Group, then class:
[+1.82 -1.20 -0.95 +0.15 +2.07 -0.59 -2.29 -0.40 -3.30 -0.19 +2.50 +2.75 -0.11 +1.22 -2.55 -1.54 +0.93 +1.30 -2.12 -4.56 +1.25 +2.09 +0.78 +2.10 +0.06 -1.35] => <53>.(1)
[+2.76 -0.32 -2.94 -0.65 +1.55 -2.69 -2.96 +2.16 -2.34 -1.72 +2.70 +0.41 +0.72 +0.91 -0.58 -0.99 +1.51 +0.59 -2.47 -6.06 +1.66 +0.06 +2.90 +0.46 -1.00 -1.91] => <53>.(1)
[+3.02 -2.06 +1.38 -0.48 +1.68 -0.12 -1.92 +1.20 -0.66 -0.11 +2.77 -1.26 +0.94 +1.15 -3.55 -1.42 +1.42 +1.26 -2.68 -3.77 -0.69 +1.10 +0.97 +1.20 +1.55 -1.92] => <53>.(1)
[+0.63 -0.66 -2.89 +1.19 -0.53 -1.30 -1.83 +4.18 +2.02 -1.64 -1.14 +1.30 +1.27 +1.23 -1.32 +0.59 +0.07 +0.06 -3.31 -1.71 -0.40 -0.86 +0.88 -2.43 +2.61 +0.25] => <54>.(11)
[-0.18 -1.52 -1.82 -1.11 -0.22 -1.11 -1.41 +0.18 -1.22 -2.39 -1.95 -1.63 +0.92 +1.05 -0.23 -1.13 -0.25 +1.38 -1.30 -0.73 -1.76 +1.46 +1.02 -1.12 -0.06 +0.02] => <54>.(11)
[-1.69 -1.88 -0.26 -0.60 -1.22 -0.04 +1.06 +1.10 -2.53 -1.02 -2.08 -3.21 +0.99 +1.13 +2.27 -0.70 -0.40 +0.53 -1.64 -1.90 -3.59 +0.63 -0.10 +1.34 +2.65 -0.92] => <54>.(11)
[+0.76 -1.45 -1.57 -1.40 +0.55 +0.79 -0.39 -1.86 -2.30 -1.22 +2.08 +1.14 -0.69 +1.37 -1.36 -2.87 +0.51 -1.95 -2.12 -5.78 +0.70 +0.56 +3.12 +0.58 -1.74 -2.30] => <53>.(1)
[+0.78 +0.09 -0.69 -0.99 -0.33 -0.91 -2.74 +4.03 +4.08 -0.33 -0.48 +0.37 +0.22 -0.66 -7.65 +0.95 +2.63 +1.13 -0.71 +1.56 +3.35 +1.23 +0.37 +1.55 +0.49 +0.52] => <54>.(3)
[+2.27 -0.11 -1.54 +0.25 -2.67 -1.82 +0.26 +1.87 +1.84 -0.80 -1.43 -0.17 -0.61 -0.69 -4.25 -0.66 +1.87 +1.35 -2.63 +1.81 -0.26 +1.18 +2.75 +1.82 -1.29 -1.32] => <54>.(3)
[+1.59 +0.61 -0.94 +0.22 +1.37 +0.11 +1.55 +1.12 -1.80 +0.46 +1.46 +0.47 +0.48 +2.64 -0.27 -0.59 +0.75 +3.34 -1.31 -2.27 +0.38 +1.26 +0.81 +1.62 -0.58 +0.79] => <53>.(0)
[-1.44 -1.83 +1.35 -0.56 -0.72 +0.50 +0.91 -1.11 +2.63 -1.05 -3.30 -1.60 -0.34 +0.89 +2.48 +0.44 +1.96 +1.82 -2.43 -0.48 -1.54 +3.58 -1.45 +0.59 +1.64 +0.18] => <54>.(11)
[+1.91 -0.69 +0.01 -2.49 -0.23 -1.42 +0.06 -0.17 +1.85 -0.39 -1.58 -0.96 -0.72 +0.54 +0.48 +0.64 +1.10 +2.21 -1.68 +1.32 -1.19 +3.29 -0.87 +0.75 +1.90 +0.63] => <54>.(11)
[+1.47 -1.85 -1.33 -0.39 +1.82 -2.02 -1.21 +2.53 -1.44 -1.77 +4.97 +1.40 +1.38 -0.10 -3.99 -0.33 +1.08 +1.32 -1.24 -4.27 +4.32 +1.31 +0.60 +3.48 +0.46 +0.45] => <53>.(1)
[+0.90 -1.13 -2.27 +0.60 -1.40 -1.47 -1.98 +2.24 +0.30 -1.61 -0.32 -2.46 +1.53 -1.00 -4.22 -0.45 +1.85 +1.27 -2.62 +1.80 -1.01 +0.04 -0.99 +0.14 +0.23 -3.01] => <54>.(3)
[+0.93 -1.32 -4.35 -0.31 -1.42 -1.03 -1.13 +3.96 -1.33 -1.52 -1.77 -1.70 +0.17 +2.52 +0.51 +0.08 -1.07 -2.78 -0.44 -2.13 -0.36 +0.13 +1.82 -1.35 +0.60 -1.02] => <54>.(3)
